Each row is followed by its group and then its class within the group.
[ 2.95  0.02  0.63 -2.33  1.18 -0.68 -3.91 -0.90 -0.28 -0.78  5.81  0.80
 -5.00 -2.34 -0.98  1.09 -0.47 -0.10  1.14 -1.60 -4.95 -2.44 -0.08 -0.27
 -0.79 -1.04  0.01 -0.73 -3.56  1.75 -1.75 -2.11  1.15 -1.49  2.03 -0.61
  0.03 -0.23  0.08  1.35 -2.05 -0.19 -1.09  2.31 -2.21  1.93 -1.44 -1.53
 -0.51]
Q742/q94
[ 0.61  0.31  0.65  1.31  0.50  0.96 -0.68 -1.28 -0.77 -0.23  1.18  1.46
  2.69 -1.13 -0.35  0.82 -2.13 -0.27 -1.91 -6.09 -2.13  0.47 -2.27 -2.65
  0.46 -2.49 -1.77 -1.42 -0.90  3.69  0.60 -0.18  1.22 -0.38  1.82  0.04
  0.86  0.45 -1.74  0.77  0.74  0.90  0.31  1.58  0.82  2.30  1.31  2.79
  0.17]
Q742/q94
[ 7.47  0.00 -0.13  1.53  2.92 -0.39  2.99 -1.92 -0.49  1.17  4.70 -1.02
 -7.03  0.28 -1.24  0.45 -1.93  0.20 -2.43 -7.77 -3.01  1.72 -4.88 -3.28
 -1.52 -0.46 -0.35 -0.95 -0.45  1.67 -1.47 -0.72  1.79 -0.47  1.75  1.02
  0.19 -0.74 -1.32  1.93 -2.21 -0.19 -3.00  0.76  0.13  5.56  0.64  3.08
 -0.43]
Q742/q94
[-5.81  0.14  1.56  0.05  0.23 -2.02 -0.53  2.30 -1.41  0.23 -5.82  0.42
  4.76  1.01  2.97 -2.79  1.58 -0.33  2.53 -0.56  5.87  1.95 -6.54 -1.61
  1.74 -1.64 -0.51 -0.92  0.66 -0.03  2.23 -0.69 -3.02 -0.05  4.25  0.48
  1.98 -0.65 -1.60 -2.64  2.56 -1.45  1.16 -0.34  1.10 -1.71  1.20  6.38
  0.13]
Q568/Q416
[-5.47 -0.82  1.24  2.71  1.38 -1.29 -0.10  0.94 -0.78 -0.10  2.15  0.88
  7.40 -0.24  2.00 -3.20  1.77  0.58  1.43  1.33  1.83  0.80  0.85  0.02
  3.04 -0.84 -0.54  0.43  4.69 -2.80  1.06  0.31 -0.53 -0.64  2.63 -0.61
 -0.67  0.21 -0.99 -3.17  1.24 -3.34 -1.78 -0.65 -0.32 -1.06  1.63  2.08
  0.47]
Q568/q884
[ 4.17  0.73 -0.20  0.24  1.40 -1.53 -3.85 -0.58 -0.94 -0.39  5.49 -1.18
 -1.16 -1.98  0.01  0.86 -0.29 -0.84  1.75 -7.05 -3.95  1.33 -6.08 -2.02
 -0.91  0.12 -0.42 -0.82 -1.71  2.42 -0.72 -2.34  0.65  0.82  1.61  3.18
  0.42 -1.20  0.22  1.57 -0.55  0.71 -1.23  1.50  1.04  3.88  1.89  2.52
  0.19]
Q742/Q458
[ 2.85 -0.01  0.64 -2.16  0.60 -0.12 -0.29 -0.15  0.97 -0.84  1.74 -0.43
 -4.68 -0.33  0.64  1.92  0.41  0.31  2.14 -3.71 -1.40 -0.01 -3.24 -0.40
 -1.62  2.20  3.09 -0.62 -2.00  2.38 -1.08 -1.72  0.02 -0.38  2.43  2.48
 -0.30 -1.99 -2.43  1.79 -1.78  0.50 -1.42 -0.19 -0.03  2.45 -0.38  3.96
  0.01]
Q742/Q458
[-4.78  0.70  0.54  0.06  0.71 -1.25 -0.94  0.69 -0.20  1.48 -1.79 -0.15
  2.70  0.80  3.64 -2.26  1.46  0.47  2.13 -0.24  2.73 -0.13 -6.88 -1.13
  1.49 -0.85 -0.65 -1.51  1.09  3.07 -0.79  0.35 -2.99  0.00  4.08  1.37
  1.46 -1.38 -0.62 -2.16  3.51 -0.89 -1.40 -2.54  0.61 -1.77  0.25  3.93
  0.18]
Q568/Q416
[ 2.00  1.44  2.06 -3.05  0.11 -0.08 -0.93 -1.11 -0.85 -2.98  5.48  1.60
 -3.13 -0.74  0.11  1.56 -0.95 -1.02 -2.26 -6.66 -3.53  1.31 -3.86 -3.26
 -0.93 -1.02  0.42 -0.63 -1.16  2.38 -0.54 -0.93  1.32 -2.07  0.27 -1.17
  0.01 -0.38  1.41  0.93  0.41  0.41 -1.16  1.78 -0.40  3.52  1.79  2.65
  0.88]
Q742/q94
[-5.35  0.20  0.62  3.06  3.15 -2.84 -3.58 -0.07 -0.68 -1.24  6.12  0.22
  2.48 -0.27 -0.24 -1.07  1.83 -0.19  3.09  1.90 -1.04 -1.24 -2.10 -1.09
  1.17 -2.05 -1.61  0.70 -0.50 -0.95  1.41 -1.02 -0.75 -0.41  3.12 -0.24
  1.72 -0.60  0.34 -1.15  1.06 -2.89  0.58 -0.62 -0.05 -1.27  0.18  4.93
  0.00]
Q568/q884
[-4.01 -0.33  0.92  0.80  1.29 -1.42 -1.00 -0.90 -0.16 -0.24 -0.54  0.79
  1.93  1.35  4.78 -4.12  2.64  0.00  3.75 -0.85  4.93 -0.59 -5.97 -1.89
  0.76  0.35 -0.68 -1.62  0.27 -2.69  0.97  0.18 -2.46 -0.96  4.65  0.83
  2.30 -1.24 -1.52 -3.27  2.60 -2.29 -1.19 -1.50 -0.50 -1.64  0.39  3.78
  1.18]
Q568/Q416
